Below is a small trained network, with its code and all its weights. Each question gives an input and a target symbol and asks what happens when units are switched off, that is, made to give their printed mean instead of their output.

import numpy as np


def w(rows, s, z=0):
    codes = np.array(rows[::2]) - 128.0
    scale = np.full(codes.shape[1], s)
    scale[-1] = z or s
    return codes * scale


def norm(h):
    return h / np.sqrt((h * h).mean(-1, keepdims=True) + 1e-5)


def f(y):
    return np.maximum(y, 0)


def softmax(a):
    e = np.exp(a - a.max(-1, keepdims=True))
    return e / e.sum(-1, keepdims=True)


def log_softmax(a):
    a = a - a.max(-1, keepdims=True)
    return a - np.log(np.exp(a).sum(-1, keepdims=True))


def net(x, mask):
    ids = ['αβηθμξφψ'.index(c) for c in x.split()]
    T = len(ids)
    res = E[ids] + P[:T]
    q, k, v = (norm(res) @ M[0].T for M in (Q, K, V))
    z = softmax(np.where(np.tri(T) > 0, q @ k.T / 2**0.5, -1e9)) @ v
    res = res + np.where(mask[0], z, O[0][:, -1]) @ O[0][:, :-1]
    y = f(norm(res) @ A[0][:, :-1].T + A[0][:, -1])
    res = res + np.where(mask[1:25], y, B[0][:, -1]) @ B[0][:, :-1]
    return log_softmax(norm(res)[-1] @ U[:, :-1].T + U[:, -1])


Q, K, V, O, A, B = {}, {}, {}, {}, {}, {}
E = w([
[193,248,188,94],'α',
[70,157,149,112],'β',
[143,120,168,108],'η',
[145,235,116,144],'θ',
[70,92,125,5],'μ',
[41,160,130,103],'ξ',
[80,159,161,110],'φ',
[172,144,116,81],'ψ',
],0.018)
P = w([
[253,53,95,239],'0',
[121,171,158,139],'1',
[113,154,157,149],'2',
[27,168,94,148],'3',
[103,144,160,155],'4',
[96,141,145,171],'5',
],0.0058)
Q[0] = w([
[254,240,73,76],'head 1',
[235,97,14,55],'head 1',
],0.0081)
K[0] = w([
[143,203,130,79],'head 1',
[77,170,159,6],'head 1',
],0.017)
V[0] = w([
[184,108,108,105],'head 1',
[148,139,250,92],'head 1',
],0.012)
O[0] = w([
[35,54,119,255,2],'head 1',
[180,21,230,99,216],'head 1',
],0.01,0.0039)
A[0] = w([
[144,172,115,98,130],'neuron 1',
[108,115,146,93,133],'neuron 2',
[168,166,63,138,135],'neuron 3',
[122,227,101,151,106],'neuron 4',
[190,95,156,121,68],'neuron 5',
[102,136,170,253,126],'neuron 6',
[112,83,173,141,1],'neuron 7',
[154,94,92,119,229],'neuron 8',
[128,130,240,162,150],'neuron 9',
[84,124,177,168,126],'neuron 10',
[182,180,95,215,49],'neuron 11',
[98,154,165,125,78],'neuron 12',
[89,181,138,135,166],'neuron 13',
[166,105,48,126,69],'neuron 14',
[126,96,98,172,65],'neuron 15',
[41,79,132,46,83],'neuron 16',
[151,193,82,170,130],'neuron 17',
[121,101,148,100,97],'neuron 18',
[93,42,129,113,59],'neuron 19',
[118,159,177,102,167],'neuron 20',
[178,192,130,110,128],'neuron 21',
[194,118,169,55,137],'neuron 22',
[134,97,71,116,153],'neuron 23',
[87,158,152,129,151],'neuron 24',
],0.015,0.0058)
B[0] = w([
[141,79,134,133,196],'neuron 1',
[170,122,92,166,176],'neuron 2',
[95,150,232,187,155],'neuron 3',
[146,120,91,99,194],'neuron 4',
[110,166,133,174,159],'neuron 5',
[107,111,165,31,168],'neuron 6',
[199,127,38,150,144],'neuron 7',
[58,138,85,115,153],'neuron 8',
[81,143,129,151,212],'neuron 9',
[181,139,63,113,163],'neuron 10',
[255,77,40,215,138],'neuron 11',
[120,109,103,150,156],'neuron 12',
[109,88,127,145,193],'neuron 13',
[53,107,13,132,132],'neuron 14',
[73,185,138,90,133],'neuron 15',
[171,138,180,144,192],'neuron 16',
[153,196,112,179,160],'neuron 17',
[163,164,112,127,157],'neuron 18',
[156,142,112,97,155],'neuron 19',
[112,146,106,180,229],'neuron 20',
[149,91,155,97,211],'neuron 21',
[105,125,96,129,248],'neuron 22',
[122,159,95,90,135],'neuron 23',
[146,116,141,150,182],'neuron 24',
],0.01,0.011)
U = w([
[202,127,95,178,116],'α',
[171,126,104,50,160],'β',
[127,28,118,134,123],'η',
[80,134,22,135,151],'θ',
[116,120,112,175,213],'μ',
[117,249,93,110,2],'ξ',
[102,167,211,137,102],'φ',
[37,98,124,100,152],'ψ',
],0.016,0.0033)

Each question gives the input, a string of symbols that net reads in full, and the target symbol t.
The units are the heads (2 rows each of Q, K, V and O) and the neurons (one row each of A and B). Each row of codes is followed by its name. A weight is (code - 128) times the scale printed after its matrix; where a second scale follows, it is the last column's (O, A, B and U).
mask holds one flag per unit, heads first, then neurons. A switched-off unit (its flag False) gives its mean, the last column of its rows in O or B, instead of its output. The means were averaged over made-up inputs and are rounded, as every weight is.
A unit's drop is (log p(t) with every unit on - log p(t) with that unit switched off) / (log p(t) with every unit on - log p(t) with every unit switched off).
The circuit of an input: a set's keep is (log p(t) with only the set's units on - log p(t) with every unit switched off) / (log p(t) with every unit on - log p(t) with every unit switched off). Starting from the 12 units with the biggest drops (on a tie, the unit counted first), units are removed one at a time, each time the one whose removal leaves the highest keep (on an exact tie, the one counted first), for as long as the keep stays at least 0.8.
circuit, biggest first: the units of the circuit, biggest drop first
most important unit: the unit with the biggest drop
top k neurons: the k neurons with the biggest drops, biggest first
drop of u: that unit's drop, to one decimal
input μ β θ β, target μ: most important unit => neuron 16
input η ψ η, target η: top 2 neurons => (neuron 6; neuron 7)
input ψ ξ β, target ψ: circuit, biggest first => (head 1; neuron 6)
input η μ φ, target η: top 3 neurons => (neuron 6; neuron 7; neuron 10)
input α α β φ, target α: top 3 neurons => (neuron 7; neuron 10; neuron 16)
input θ β η φ, target θ: circuit, biggest first => (head 1; neuron 4)
input μ ξ φ ξ, target μ: top 2 neurons => (neuron 16; neuron 22)
input ψ ψ η ξ η, target ψ: top 2 neurons => (neuron 6; neuron 9)
input φ β η η, target φ: top 2 neurons => (neuron 5; neuron 4)
input α β β, target α: top 2 neurons => (neuron 7; neuron 10)
input θ μ ξ μ β β, target θ: top 2 neurons => (neuron 10; neuron 13)
input φ β ξ μ β η, target φ: top 3 neurons => (neuron 5; neuron 9; neuron 4)
input β β β, target β: drop of head 1 => 1.2
input θ η ψ η, target θ: circuit, biggest first => (head 1)
input ξ φ ξ, target ξ: drop of neuron 17 => 0.1
input η φ α, target φ: drop of head 1 => 0.4
input ξ ξ ψ β, target ξ: drop of neuron 13 => 0.0
